Each row is followed by its group and then its class within the group.
[  2   4   3  -3  10  -2  -3   3   1   1   2   5   1   9   8   2   4 -23
  -2   3  -2   8   2   3   4  -4  11  11  -9  -3  -4  -4   1   2  -7  -3
   7  -6   5  -2   3 -10   0   0   4  -1  -4 -14  -5  -2   0   2  -5   6
   4  -4 -15 -14  -6 -10  71   3  -4  -2   7   9   6  -4   0  -4  -4  -2
  -4   1]	pm:bt
[  5  -1   8   2   3   0  -5   6  -2   2  -5   5  -7   5   3   5   0 -10
  -9   1  27 -45  -4   1   6  -5  13   5  -2  -5   0   2  -2   0  -3   6
  13 -10   2  -4   5  -3   1  -3   5  -4  -1 -44  -7  17   2  -2  -9  -3
  -1   1  -9 -12  -4   5  88  -7   0   8   4  15  -3  -2  -2   0  -5  -2
  -2   5]	hn:rc
[  3 -10   6   3  -9   1   2   6   4   2  -1   3  -5  -2   5  12  -6  -1
  -6  10   7 -22  -3   6   1   2  -4  14   1   1   0   7   3  -2  -2   0
  13  -5  17   1   0   3   0  -6  -1   0  -3 -47  -8   8  -6   2   6   0
   1  -4   0   0  -4  12  88  -2  -6  10   1   3   3   0  -5   5   0 -13
  -3   6]	Ht:ch
[  6  -8   4  -4   0   1   3   7   4  -2  -2   2   0  10   5   2   0 -12
 -20   8  12 -51  -3   1   4   0   0  13  -2   7  -6   1   0  -1  -5   2
  12  -7  17  -7  -2  -6  -3  -6   0  -5  -3 -48  -8  13  -7   2   6   0
   0  -8  -9  -8 -10  33  88  -1  -7  11   5   7   6  -6  -9   1   0  -4
   0  -1]	Ht:ch
[ -2   0  10   3  -2   1   2  -5  -5   5  -5   3  -3   4  -3   3   0 -21
 -11  -3  44 -35  -4   4   3  -3  10   9   0  -5  -1   1   0  -5  -6   4
  13  -7   4  -1   3   9 -12  -1   3  -3  -3 -16  -7  23   1  -4  -9   4
   3   4  -8  -9  -4  13  88  -9   0   6  -2   6   7  -6  -7  -1  -7  -1
  -6   2]	hn:rc
[  6  -2  -1   1  -5   0  -4   5  -2   1  -5   0 -10   3   5   9   1 -21
  -3   4  32 -25  -6   5   5  -1   8  12  -2  -4  -5   6   0  -2  -5   6
  20 -12   8   0   5  -1  -5   3   2  -3  -4 -27  -5  17  -3  -3  -8   6
   6   2  -7 -13  -5   2  88 -12   1   8   5  10   6 -12  -2   0  -4  -8
  -5   9]	hn:rc
[  2   7   8   0   2   1   0   1  -6  10  -6   1  -3   5   0  -1   1 -20
  -8   1  32 -43  -5   2   2  -7  12  11  -1   3   2   3  -3   0  -7   8
  15  -8  -1   4   3  -6  -6   2   4  -3  -2 -28  -4  24  -2  -7  -8   1
   1   2  -9  -6  -8  11  88  -7  -2  12  -1   7   2  -5  -2   1  -2  -4
  -4   0]	hn:rc
[  3  -4   8   2  -4   1  -1   6  -3   3  -6   4  -7   1   3   5  -3 -19
  -2   3  28 -30   6   1   3   3  12   8  -3  -5  -7   1   1   0  -7  10
  12  -6  13  -2   0   0  -4   3   0  -3   2 -36  -5  20   2  -4  -3   5
   3   0  -4  -6  -8   4  79  -8   2   8   4   7   4  -8  -4  -2  -3  -6
  -2   7]	hn:sd
[ -1  -3   3   1   5   2  -6   6  -2  -2  -4   3  -4   1   3   8  -3 -19
   3   4  21 -16  -2   0   8   2  16   3  -5  -5  -7   2  -3  -2  -6   7
   8  -7  10  -1   2  -5  -3   5   1  -5   0 -22  -2  14   0  -2  -6   7
  -3   4  -8 -12   1  -6  32   4  -4   9   0   6   2  -9  -2   4  -4  -3
  -2   5]	hn:sd
[  0   1   4   1  11   3  -4   1  -2   2   3   4  -2   3   4   7   6 -23
   9   2  -5  16   1   4   4  -1  16   7  -8  -7   0  -1  -2   2  -5  -2
   3  -7   4  -3   3  -6   1   0   3  -2   0 -15  -2  -2  -2   4  -1   5
   4   1 -13 -13   0 -17  12  10   0   2   7  12   4 -16   1  -4  -3  -4
   0   6]	pm:lc
[  1   1   3   2   0  -3   0   4   0   2 -19   0  -7  -3   0   6  -7 -15
  -9   4  39 -29  -3   4   1  -5  10   8   1   0  -5   8  -2  -2  -7   7
  14 -12  14   0   1   0  -8   3   2  -5  -2 -15  -1  19  -2  -4  -7   2
   4  -2  -6  -8  -4   7  88  -2  -1   9  -3   3  -1 -13  -5   0  -3  -1
  -4   9]	hn:rc
[  2  -2   3  -4  12   0   4   3   5   3  -1   4   0  13   0  -3   7 -20
  -9  -3   9 -13  -3   2   4  -2   6   4  -7  -6   3  -1  -1  -2   0  -1
  -5 -11  -2  -2   4  -7  -7  -4   5   6  -3 -19  -2   8   2   0 -12   1
   3   4 -18 -14  -4   6  88   5  -2   1   9   6  11 -17 -10  -3  -4   5
  -2   7]	pm:lc
[ -2 -14   5   4  -6  -3   7  -2   1   1  -2   1   0   3   4  10  -3 -17
  -6  12  14 -13  -3   4   2   0  -1  10  -1   2  -3   7  -1  -1  -6   0
  11  -7  23   1   2   3  -7  -8   0   3   5 -24  -5   4  -9   5   6   3
   7  -6  -9  -4  -8  25  88  -3  -6  11   0   3   5 -10  -8   1  -1 -13
  -2   8]	Ht:gj
[  4  -2   4  -2   7  -1  -1   1   3   3  -3   4  -4  16   5  -3   0 -23
 -13   1  12 -20  -3   1   4  -1  10  11  -8  -2  -2  -1  -1   1  -9   2
   3  -8   6  -1   2  -5  -3  -3   5  -2  -4 -31  -4  13   0   0  -7   8
   1   6 -11 -12  -8  11  88   2   2   5   9   6   9 -20  -6  -6  -2  -4
  -5  10]	hn:sd
[ -1  -5   7   0   5   3   0   5   3  -1   4   7   0  11   7   6   5 -28
   5   8  -8  15   1  -1   3  -1   6   6 -10  -3  -3  -4   0   3  -4  -7
  -2  -8  11  -2   4  -8   3   0   1  -6  -1 -18  -4   0   3   6  -2   7
   6  -2 -17 -16  -4  -2  70   6  -1   3   4  10   9 -16  -3 -10  -4  -2
  -2  -3]	pm:bt
